Here is a tiny trained network, its code and every weight. The questions are about switching its units off for an input and a target symbol, where a switched-off unit gives its printed mean instead of its output.

import numpy as np


def w(rows, s, z=0):
    codes = np.array(rows[::2]) - 128.0
    scale = np.full(codes.shape[1], s)
    scale[-1] = z or s
    return codes * scale


def norm(h):
    return h / np.sqrt((h * h).mean(-1, keepdims=True) + 1e-5)


def f(y):
    return np.maximum(y, 0)


def softmax(a):
    e = np.exp(a - a.max(-1, keepdims=True))
    return e / e.sum(-1, keepdims=True)


def log_softmax(a):
    a = a - a.max(-1, keepdims=True)
    return a - np.log(np.exp(a).sum(-1, keepdims=True))


def net(x, mask):
    ids = ['αγδπτω'.index(c) for c in x.split()]
    T = len(ids)
    res = E[ids] + P[:T]
    r = norm(res)
    for j in range(2):
        rows = slice(3 * j, 3 * j + 3)
        q, k, v = (r @ M[0][rows].T for M in (Q, K, V))
        z = softmax(np.where(np.tri(T) > 0, q @ k.T / 3**0.5, -1e9)) @ v
        o = O[0][rows]
        res = res + np.where(mask[j], z, o[:, -1]) @ o[:, :-1]
    y = f(norm(res) @ A[0][:, :-1].T + A[0][:, -1])
    res = res + np.where(mask[2:6], y, B[0][:, -1]) @ B[0][:, :-1]
    return log_softmax(norm(res)[-1] @ U[:, :-1].T + U[:, -1])


Q, K, V, O, A, B = {}, {}, {}, {}, {}, {}
E = w([
[191,199,177,127],'α',
[181,174,122,45],'γ',
[87,213,250,95],'δ',
[167,62,228,78],'π',
[175,121,162,192],'τ',
[245,85,82,185],'ω',
],0.015)
P = w([
[252,96,241,93],'0',
[195,103,243,108],'1',
[163,84,207,117],'2',
[133,89,158,97],'3',
[109,96,125,101],'4',
[97,97,104,105],'5',
[83,114,82,105],'6',
[73,118,69,104],'7',
[69,119,43,123],'8',
[64,139,34,103],'9',
[64,153,21,94],'10',
],0.0037)
Q[0] = w([
[154,137,170,147],'head 1',
[101,86,116,161],'head 1',
[125,82,109,73],'head 1',
[121,118,118,184],'head 2',
[78,253,138,98],'head 2',
[169,111,55,136],'head 2',
],0.032)
K[0] = w([
[120,126,106,184],'head 1',
[176,113,181,107],'head 1',
[123,59,150,111],'head 1',
[138,204,131,152],'head 2',
[182,129,255,35],'head 2',
[127,137,34,78],'head 2',
],0.029)
V[0] = w([
[138,211,98,251],'head 1',
[70,162,174,101],'head 1',
[94,89,162,184],'head 1',
[123,91,154,128],'head 2',
[109,214,105,54],'head 2',
[112,51,50,75],'head 2',
],0.012)
O[0] = w([
[83,190,5,254,165],'head 1',
[204,174,243,170,62],'head 1',
[91,115,152,192,137],'head 1',
[100,115,191,141,173],'head 2',
[219,189,123,31,1],'head 2',
[122,8,167,15,13],'head 2',
],0.0078,0.0057)
A[0] = w([
[56,105,91,100,4],'neuron 1',
[254,105,108,180,104],'neuron 2',
[132,184,122,26,160],'neuron 3',
[161,174,51,146,84],'neuron 4',
],0.014,0.0031)
B[0] = w([
[137,26,103,82,153],'neuron 1',
[105,54,83,43,206],'neuron 2',
[24,151,93,181,254],'neuron 3',
[252,65,212,88,235],'neuron 4',
],0.016,0.0049)
U = w([
[216,152,113,118,121],'α',
[86,189,62,66,253],'γ',
[104,247,180,168,40],'δ',
[90,98,241,118,14],'π',
[83,121,123,253,179],'τ',
[94,14,69,117,101],'ω',
],0.013,0.0022)

Each question gives the input, a string of symbols that net reads in full, and the target symbol t.
The units are the heads (3 rows each of Q, K, V and O) and the neurons (one row each of A and B). Each row of codes is followed by its name. A weight is (code - 128) times the scale printed after its matrix; where a second scale follows, it is the last column's (O, A, B and U).
mask holds one flag per unit, heads first, then neurons. A switched-off unit (its flag False) gives its mean, the last column of its rows in O or B, instead of its output. The means were averaged over made-up inputs and are rounded, as every weight is.
A unit's drop is (log p(t) with every unit on - log p(t) with that unit switched off) / (log p(t) with every unit on - log p(t) with every unit switched off).
The circuit of an input: a set's keep is (log p(t) with only the set's units on - log p(t) with every unit switched off) / (log p(t) with every unit on - log p(t) with every unit switched off). Starting from all 6 units, units are removed one at a time, each time the one whose removal leaves the highest keep (on an exact tie, the one counted first), for as long as the keep stays at least 0.8.
units of the circuit, in order: the units of the circuit, biggest drop first
most important unit: the unit with the biggest drop
k most important neurons: the k neurons with the biggest drops, biggest first
which heads matter: for each layer, one digit per head in row order, 1 if its drop is at least 0.15 and else 0, layers parted by /
drop of u: that unit's drop, to one decimal
input τ δ α τ γ π τ δ, target τ: most important unit -> head 1
input ω π τ τ τ δ, target τ: which heads matter -> 10
input γ α π α, target π: which heads matter -> 11
input ω τ ω γ α ω τ, target ω: which heads matter -> 01
input π τ ω δ, target ω: units of the circuit, in order -> [head 1; neuron 1]
input π α τ ω ω τ, target ω: 2 most important neurons -> [neuron 1; neuron 3]
input δ γ δ α, target α: 2 most important neurons -> [neuron 2; neuron 4]
input ω τ γ γ π ω α τ ω ω γ, target ω: which heads matter -> 00
input α ω ω γ ω τ γ π ω α, target ω: units of the circuit, in order -> [head 1; head 2]
input γ τ γ δ π δ α, target π: 2 most important neurons -> [neuron 3; neuron 2]
input γ π δ π π γ δ τ γ γ π, target π: drop of neuron 3 -> 0.1
input π ω δ, target ω: drop of head 2 -> 0.2
input ω α ω π π δ π γ π γ π, target π: drop of neuron 2 -> 0.1
input γ δ α γ τ α, target α: most important unit -> neuron 4
input τ τ π, target τ: drop of head 2 -> 0.3
